Below is a small trained network, with its code and all its weights. Each question gives an input and a class and asks what happens when units are switched off, that is, made to give their printed mean instead of their output.

import numpy as np


def w(rows, s, z=0):
    codes = np.array(rows[::2]) - 128.0
    scale = np.full(codes.shape[1], s)
    scale[-1] = z or s
    return codes * scale


def norm(h):
    return h / np.sqrt((h * h).mean(-1, keepdims=True) + 1e-5)


def f(y):
    return y / 2 * (1 + np.tanh(0.7978845608 * (y + 0.044715 * y**3)))


def log_softmax(a):
    a = a - a.max(-1, keepdims=True)
    return a - np.log(np.exp(a).sum(-1, keepdims=True))


def net(x, mask):
    res = np.array(x, float).reshape(1, 7) / 4 @ E
    u = 0
    for l in range(3):
        y = f(norm(res) @ A[l][:, :-1].T + A[l][:, -1])
        res = res + np.where(mask[u : u + 8], y, B[l][:, -1]) @ B[l][:, :-1]
        u += 8
    return log_softmax(norm(res)[-1] @ U[:, :-1].T + U[:, -1])


A, B = {}, {}
E = w([
[127,126,127,129,129],'x0',
[130,128,121,132,130],'x1',
[128,126,125,130,125],'x2',
[128,128,128,128,126],'x3',
[78,17,184,81,208],'x4',
[250,53,173,143,100],'x5',
[74,98,188,254,80],'x6',
],0.0024)
A[0] = w([
[62,153,118,130,126,125],'0.n1',
[123,134,183,93,67,161],'0.n2',
[63,44,106,222,8,68],'0.n3',
[148,126,139,133,110,115],'0.n4',
[206,153,61,2,179,48],'0.n5',
[186,156,22,41,194,129],'0.n6',
[130,115,52,129,150,143],'0.n7',
[88,82,139,172,59,2],'0.n8',
],0.0035,0.0023)
B[0] = w([
[183,116,97,140,162,154],'0.n1',
[137,130,104,127,158,159],'0.n2',
[166,202,193,146,227,197],'0.n3',
[119,115,101,132,140,121],'0.n4',
[135,207,255,157,157,219],'0.n5',
[151,176,251,84,115,254],'0.n6',
[135,132,165,109,118,149],'0.n7',
[110,153,175,126,136,86],'0.n8',
],0.0035,0.0014)
A[1] = w([
[145,131,51,118,154,9],'1.n1',
[143,134,190,107,95,97],'1.n2',
[122,119,170,114,79,168],'1.n3',
[230,43,199,128,50,135],'1.n4',
[126,115,139,149,114,46],'1.n5',
[68,95,106,255,123,98],'1.n6',
[81,137,133,117,121,150],'1.n7',
[137,182,58,133,81,12],'1.n8',
],0.0038,0.0013)
B[1] = w([
[83,130,146,179,100,70],'1.n1',
[132,175,117,113,170,149],'1.n2',
[156,142,97,109,172,157],'1.n3',
[146,146,2,180,236,251],'1.n4',
[120,142,128,120,142,98],'1.n5',
[190,193,200,30,156,225],'1.n6',
[159,109,105,129,137,146],'1.n7',
[119,79,131,129,102,122],'1.n8',
],0.0039,0.0014)
A[2] = w([
[26,162,110,103,115,118],'2.n1',
[109,18,165,59,177,179],'2.n2',
[94,121,129,199,99,143],'2.n3',
[175,196,73,162,84,120],'2.n4',
[13,184,99,111,134,127],'2.n5',
[98,59,130,100,169,3],'2.n6',
[171,181,91,136,31,141],'2.n7',
[98,121,215,253,129,174],'2.n8',
],0.0055,0.0017)
B[2] = w([
[207,90,109,193,161,176],'2.n1',
[73,162,119,166,44,255],'2.n2',
[144,105,150,57,168,134],'2.n3',
[65,56,138,129,117,227],'2.n4',
[227,70,98,151,144,204],'2.n5',
[79,108,157,158,82,135],'2.n6',
[22,85,177,141,121,216],'2.n7',
[161,202,100,2,124,221],'2.n8',
],0.0054,0.0024)
U = w([
[159,254,188,32,152,167],'0',
[6,87,153,179,56,210],'1',
[221,76,64,210,201,1],'2',
],0.0083,0.00079)

Each question gives the input, the list of numbers given to net, and the class t.
The units are the neurons (one row each of A and B). Each row of codes is followed by its name. A weight is (code - 128) times the scale printed after its matrix; where a second scale follows, it is the last column's (A, B and U).
mask holds one flag per neuron, layer by layer. A switched-off neuron (its flag False) gives its mean, the last column of its row in B, instead of its output. The means were averaged over made-up inputs and are rounded, as every weight is.
A unit's drop is (log p(t) with every unit on - log p(t) with that unit switched off) / (log p(t) with every unit on - log p(t) with every unit switched off).
The circuit of an input: a set's keep is (log p(t) with only the set's units on - log p(t) with every unit switched off) / (log p(t) with every unit on - log p(t) with every unit switched off). Starting from the 12 units with the biggest drops (on a tie, the unit counted first), units are removed one at a time, each time the one whose removal leaves the highest keep (on an exact tie, the one counted first), for as long as the keep stays at least 0.8.
circuit, biggest first: the units of the circuit, biggest drop first
k most important neurons: the k neurons with the biggest drops, biggest first
k most important neurons of layer l: the k neurons of layer l with the biggest drops, biggest first
drop when u is switched off: that unit's drop, to one decimal
input [-5,2,-7,-1,7,4,-2], class 1: circuit, biggest first	2.n2
input [-1,-6,0,-4,-3,-8,-7], class 2: circuit, biggest first	2.n5, 2.n1, 1.n6
input [-4,6,4,-7,-8,8,3], class 1: 2 most important neurons	2.n7, 2.n4
input [7,2,8,4,7,-8,-5], class 2: circuit, biggest first	2.n5, 2.n1
input [-3,8,-5,2,-7,7,0], class 1: 4 most important neurons	2.n7, 2.n4, 2.n5, 2.n1
input [-3,-7,-2,5,-7,-2,7], class 0: 3 most important neurons of layer 2	2.n8, 2.n2, 2.n3
input [-5,5,8,-3,2,-7,-6], class 2: circuit, biggest first	2.n5, 2.n8
input [5,-3,1,-7,6,0,6], class 0: 2 most important neurons	2.n8, 0.n3
input [1,-6,4,-4,3,-3,3], class 0: 3 most important neurons of layer 1	1.n4, 1.n8, 1.n3
input [6,4,-2,-7,5,-7,4], class 2: circuit, biggest first	2.n5, 2.n1
input [6,4,4,-8,-6,-2,-5], class 1: 3 most important neurons	2.n7, 1.n6, 2.n8
input [4,-1,-5,0,3,-3,-2], class 1: 4 most important neurons	2.n2, 1.n4, 2.n6, 2.n8
input [0,4,-7,-7,5,-6,2], class 2: 3 most important neurons	2.n5, 2.n1, 2.n7
input [8,5,-3,-2,8,3,-6], class 1: 2 most important neurons of layer 2	2.n2, 2.n8
input [-7,-7,-3,-8,-4,5,8], class 0: most important neuron	2.n8
input [5,-2,-3,4,-7,-6,-6], class 1: 3 most important neurons	2.n7, 1.n6, 2.n8
input [1,-6,-2,5,7,3,7], class 0: 3 most important neurons of layer 2	2.n8, 2.n4, 2.n7
input [3,3,-5,4,3,-7,-5], class 2: 3 most important neurons of layer 2	2.n5, 2.n1, 2.n8
input [-2,-5,1,7,4,5,8], class 0: drop when 2.n8 is switched off	0.4
input [7,4,-8,3,-7,-4,0], class 1: drop when 2.n7 is switched off	0.3
input [8,7,-6,4,-2,6,7], class 0: most important neuron of layer 2	2.n8
input [6,-7,7,5,-1,5,6], class 0: drop when 2.n8 is switched off	0.4
input [-4,3,-8,-5,-4,-3,-2], class 1: drop when 2.n7 is switched off	0.5
